Here is a tiny trained network, its code and every weight. The questions are about switching its units off for an input and a class, where a switched-off unit gives its printed mean instead of its output.

import numpy as np


def w(rows, s, z=0):
    codes = np.array(rows[::2]) - 128.0
    scale = np.full(codes.shape[1], s)
    scale[-1] = z or s
    return codes * scale


def norm(h):
    return h / np.sqrt((h * h).mean(-1, keepdims=True) + 1e-5)


def f(y):
    return y / 2 * (1 + np.tanh(0.7978845608 * (y + 0.044715 * y**3)))


def log_softmax(a):
    a = a - a.max(-1, keepdims=True)
    return a - np.log(np.exp(a).sum(-1, keepdims=True))


def net(x, mask):
    res = np.array(x, float).reshape(1, 4) / 4 @ E
    u = 0
    for l in range(3):
        y = f(norm(res) @ A[l][:, :-1].T + A[l][:, -1])
        res = res + np.where(mask[u : u + 7], y, B[l][:, -1]) @ B[l][:, :-1]
        u += 7
    return log_softmax(norm(res)[-1] @ U[:, :-1].T + U[:, -1])


A, B = {}, {}
E = w([
[171,26,143,122,93,133],'x0',
[115,136,137,122,130,120],'x1',
[254,175,180,152,74,95],'x2',
[172,121,150,130,242,187],'x3',
],0.007)
A[0] = w([
[30,97,56,168,46,120,113],'0.n0',
[161,167,121,127,23,74,87],'0.n1',
[157,78,138,96,108,66,86],'0.n2',
[177,128,78,70,149,135,133],'0.n3',
[152,113,170,89,139,2,4],'0.n4',
[101,153,49,114,69,158,132],'0.n5',
[190,166,174,119,114,164,23],'0.n6',
],0.008,0.0027)
B[0] = w([
[142,100,160,215,250,76,254],'0.n0',
[70,169,83,114,66,208,251],'0.n1',
[123,41,174,81,1,68,158],'0.n2',
[64,162,117,133,123,199,141],'0.n3',
[72,110,24,157,143,150,135],'0.n4',
[216,175,150,145,112,93,172],'0.n5',
[36,82,115,240,120,47,161],'0.n6',
],0.0057,0.0046)
A[1] = w([
[82,137,110,43,167,192,112],'1.n0',
[82,77,39,126,90,91,178],'1.n1',
[193,60,108,211,112,81,155],'1.n2',
[78,70,98,140,115,48,221],'1.n3',
[129,2,178,104,149,153,216],'1.n4',
[127,142,90,254,134,148,2],'1.n5',
[211,138,187,169,126,127,102],'1.n6',
],0.0081,0.0018)
B[1] = w([
[134,136,136,183,120,214,180],'1.n0',
[181,133,168,101,99,47,189],'1.n1',
[70,112,210,125,180,137,221],'1.n2',
[190,143,152,127,174,125,208],'1.n3',
[105,118,121,55,163,176,253],'1.n4',
[122,152,79,106,150,158,167],'1.n5',
[150,128,124,126,129,12,169],'1.n6',
],0.011,0.0051)
A[2] = w([
[126,176,56,209,227,89,127],'2.n0',
[104,173,152,130,217,91,135],'2.n1',
[131,239,171,139,147,83,147],'2.n2',
[148,188,127,154,92,117,153],'2.n3',
[112,160,73,176,53,156,28],'2.n4',
[155,139,107,89,2,156,255],'2.n5',
[47,122,106,211,138,202,106],'2.n6',
],0.011,0.0039)
B[2] = w([
[81,130,1,147,23,38,252],'2.n0',
[201,46,191,201,128,63,255],'2.n1',
[92,94,93,145,104,205,237],'2.n2',
[67,84,120,80,167,154,184],'2.n3',
[41,125,97,155,182,216,161],'2.n4',
[115,180,158,60,102,136,221],'2.n5',
[249,229,139,110,126,146,198],'2.n6',
],0.0081,0.0068)
U = w([
[127,85,53,207,49,50,220],'0',
[152,28,246,145,210,67,161],'1',
[202,226,65,198,145,203,62],'2',
[164,80,147,61,199,243,113],'3',
[42,173,91,89,55,206,110],'4',
[131,118,228,41,4,90,1],'5',
],0.014,0.0039)

Each question gives the input, the list of numbers given to net, and the class t.
The units are the neurons (one row each of A and B). Each row of codes is followed by its name. A weight is (code - 128) times the scale printed after its matrix; where a second scale follows, it is the last column's (A, B and U).
mask holds one flag per neuron, layer by layer. A switched-off neuron (its flag False) gives its mean, the last column of its row in B, instead of its output. The means were averaged over made-up inputs and are rounded, as every weight is.
A unit's drop is (log p(t) with every unit on - log p(t) with that unit switched off) / (log p(t) with every unit on - log p(t) with every unit switched off).
The circuit of an input: a set's keep is (log p(t) with only the set's units on - log p(t) with every unit switched off) / (log p(t) with every unit on - log p(t) with every unit switched off). Starting from the 12 units with the biggest drops (on a tie, the unit counted first), units are removed one at a time, each time the one whose removal leaves the highest keep (on an exact tie, the one counted first), for as long as the keep stays at least 0.8.
units of the circuit, in order: the units of the circuit, biggest drop first
most important unit: the unit with the biggest drop
top k neurons: the k neurons with the biggest drops, biggest first
drop of u: that unit's drop, to one decimal
input [-1,1,5,-8], class 4: most important unit -> 0.n1
input [0,8,-7,5], class 2: units of the circuit, in order -> (1.n0 2.n6)
input [5,-6,0,-7], class 1: units of the circuit, in order -> (0.n0 1.n2)
input [-5,8,-1,2], class 2: top 3 neurons -> (0.n0 1.n0 2.n6)
input [4,-5,1,-5], class 5: top 3 neurons -> (0.n1 0.n2 2.n1)
input [-3,-6,0,7], class 2: top 4 neurons -> (0.n0 0.n5 1.n0 2.n6)
input [-5,-6,4,0], class 4: top 2 neurons -> (0.n0 0.n1)
input [-1,0,4,-3], class 4: top 2 neurons -> (0.n1 2.n4)
input [-3,-3,-3,1], class 2: top 4 neurons -> (2.n6 1.n0 0.n6 1.n6)
input [-2,-6,1,5], class 0: top 2 neurons -> (0.n1 2.n0)
input [0,-2,3,2], class 0: top 3 neurons -> (1.n5 2.n0 1.n4)
input [-2,-7,-6,2], class 2: top 2 neurons -> (1.n0 2.n6)
input [1,2,-2,-7], class 1: top 2 neurons -> (0.n0 1.n2)
input [5,3,0,1], class 3: units of the circuit, in order -> (1.n4)
input [0,4,-7,-2], class 0: top 3 neurons -> (2.n0 0.n2 1.n2)
input [-2,-3,-6,2], class 2: drop of 2.n6 -> 0.1
input [-6,2,7,-6], class 4: drop of 0.n3 -> 0.0
input [-3,1,-5,7], class 2: drop of 2.n6 -> 0.1
input [1,6,-7,-8], class 1: drop of 1.n1 -> 0.2
input [-8,-6,7,-1], class 4: most important unit -> 0.n0
